Here is a tiny trained network, its code and every weight. The questions are about switching its units off for an input and a class, where a switched-off unit gives its printed mean instead of its output.

import numpy as np


def w(rows, s, z=0):
    codes = np.array(rows[::2]) - 128.0
    scale = np.full(codes.shape[1], s)
    scale[-1] = z or s
    return codes * scale


def norm(h):
    return h / np.sqrt((h * h).mean(-1, keepdims=True) + 1e-5)


def f(y):
    return np.maximum(y, 0)


def log_softmax(a):
    a = a - a.max(-1, keepdims=True)
    return a - np.log(np.exp(a).sum(-1, keepdims=True))


def net(x, mask):
    res = np.array(x, float).reshape(1, 4) / 4 @ E
    u = 0
    for l in range(4):
        y = f(norm(res) @ A[l][:, :-1].T + A[l][:, -1])
        res = res + np.where(mask[u : u + 4], y, B[l][:, -1]) @ B[l][:, :-1]
        u += 4
    return log_softmax(norm(res)[-1] @ U[:, :-1].T + U[:, -1])


A, B = {}, {}
E = w([
[159,138,104],'x0',
[172,162,223],'x1',
[66,254,203],'x2',
[68,68,184],'x3',
],0.0081)
A[0] = w([
[131,128,141,20],'L0N1',
[83,194,169,180],'L0N2',
[136,86,201,3],'L0N3',
[4,131,65,48],'L0N4',
],0.011,0.0021)
B[0] = w([
[7,27,101,128],'L0N1',
[185,96,196,253],'L0N2',
[85,178,164,180],'L0N3',
[1,212,221,223],'L0N4',
],0.0074,0.0046)
A[1] = w([
[61,31,158,103],'L1N1',
[126,247,142,205],'L1N2',
[122,149,116,39],'L1N3',
[79,143,92,1],'L1N4',
],0.011,0.0022)
B[1] = w([
[74,83,41,218],'L1N1',
[17,88,94,255],'L1N2',
[96,97,122,130],'L1N3',
[3,129,27,144],'L1N4',
],0.0053,0.0056)
A[2] = w([
[172,117,218,65],'L2N1',
[1,15,79,15],'L2N2',
[101,37,251,254],'L2N3',
[18,246,101,197],'L2N4',
],0.0096,0.0049)
B[2] = w([
[162,236,232,156],'L2N1',
[77,62,131,191],'L2N2',
[189,254,235,255],'L2N3',
[232,174,36,232],'L2N4',
],0.0078,0.0091)
A[3] = w([
[43,41,120,169],'L3N1',
[120,169,95,9],'L3N2',
[146,60,158,35],'L3N3',
[8,180,156,215],'L3N4',
],0.011,0.0011)
B[3] = w([
[168,77,254,200],'L3N1',
[69,89,94,164],'L3N2',
[61,116,29,157],'L3N3',
[145,175,236,254],'L3N4',
],0.0096,0.005)
U = w([
[48,113,102,15],'0',
[190,131,50,80],'1',
[71,3,161,95],'2',
[116,176,209,253],'3',
],0.022,0.0058)

Each question gives the input, the list of numbers given to net, and the class t.
The units are the neurons (one row each of A and B). Each row of codes is followed by its name. A weight is (code - 128) times the scale printed after its matrix; where a second scale follows, it is the last column's (A, B and U).
mask holds one flag per neuron, layer by layer. A switched-off neuron (its flag False) gives its mean, the last column of its row in B, instead of its output. The means were averaged over made-up inputs and are rounded, as every weight is.
A unit's drop is (log p(t) with every unit on - log p(t) with that unit switched off) / (log p(t) with every unit on - log p(t) with every unit switched off).
The circuit of an input: a set's keep is (log p(t) with only the set's units on - log p(t) with every unit switched off) / (log p(t) with every unit on - log p(t) with every unit switched off). Starting from the 12 units with the biggest drops (on a tie, the unit counted first), units are removed one at a time, each time the one whose removal leaves the highest keep (on an exact tie, the one counted first), for as long as the keep stays at least 0.8.
units of the circuit, in order: the units of the circuit, biggest drop first
k most important neurons: the k neurons with the biggest drops, biggest first
top k neurons in layer l: the k neurons of layer l with the biggest drops, biggest first
drop of u: that unit's drop, to one decimal
input [-3,1,-4,5], class 2: units of the circuit, in order -> L1N1
input [3,-1,8,-4], class 1: 2 most important neurons -> L2N4, L0N4
input [7,-4,6,-4], class 1: units of the circuit, in order -> L2N4, L2N3
input [-4,7,-5,-8], class 1: units of the circuit, in order -> L2N3, L3N4
input [-3,4,-7,3], class 2: 2 most important neurons -> L1N1, L2N4
input [-4,-8,-1,8], class 3: 3 most important neurons -> L0N4, L3N4, L1N2
input [-3,-8,-2,-2], class 0: 4 most important neurons -> L2N4, L0N4, L0N2, L1N4
input [0,6,-5,-7], class 1: top 2 neurons in layer 0 -> L0N2, L0N4
input [-4,4,-7,3], class 2: top 2 neurons in layer 3 -> L3N3, L3N4
input [6,-6,1,1], class 0: 2 most important neurons -> L2N4, L2N3
input [0,-5,5,-6], class 1: 2 most important neurons -> L2N4, L2N3
input [2,-5,-7,-4], class 2: top 2 neurons in layer 2 -> L2N3, L2N4
input [5,4,8,-8], class 1: top 2 neurons in layer 2 -> L2N4, L2N3
input [0,5,-6,-8], class 1: units of the circuit, in order -> L2N3
input [3,2,8,-7], class 1: top 2 neurons in layer 3 -> L3N4, L3N1
input [0,4,-4,-6], class 1: 2 most important neurons -> L2N3, L3N4
input [-4,-8,-4,-1], class 2: 2 most important neurons -> L3N1, L2N2
input [6,-7,7,-6], class 1: top 2 neurons in layer 2 -> L2N4, L2N3
input [1,-5,7,-5], class 1: drop of L3N1 -> 0.1
input [-5,-5,3,-8], class 1: units of the circuit, in order -> L2N4
input [-2,2,-6,2], class 2: drop of L2N4 -> 0.2
input [8,-8,-7,3], class 2: drop of L2N4 -> 0.1
input [-3,-8,-6,-6], class 2: drop of L2N4 -> 0.3
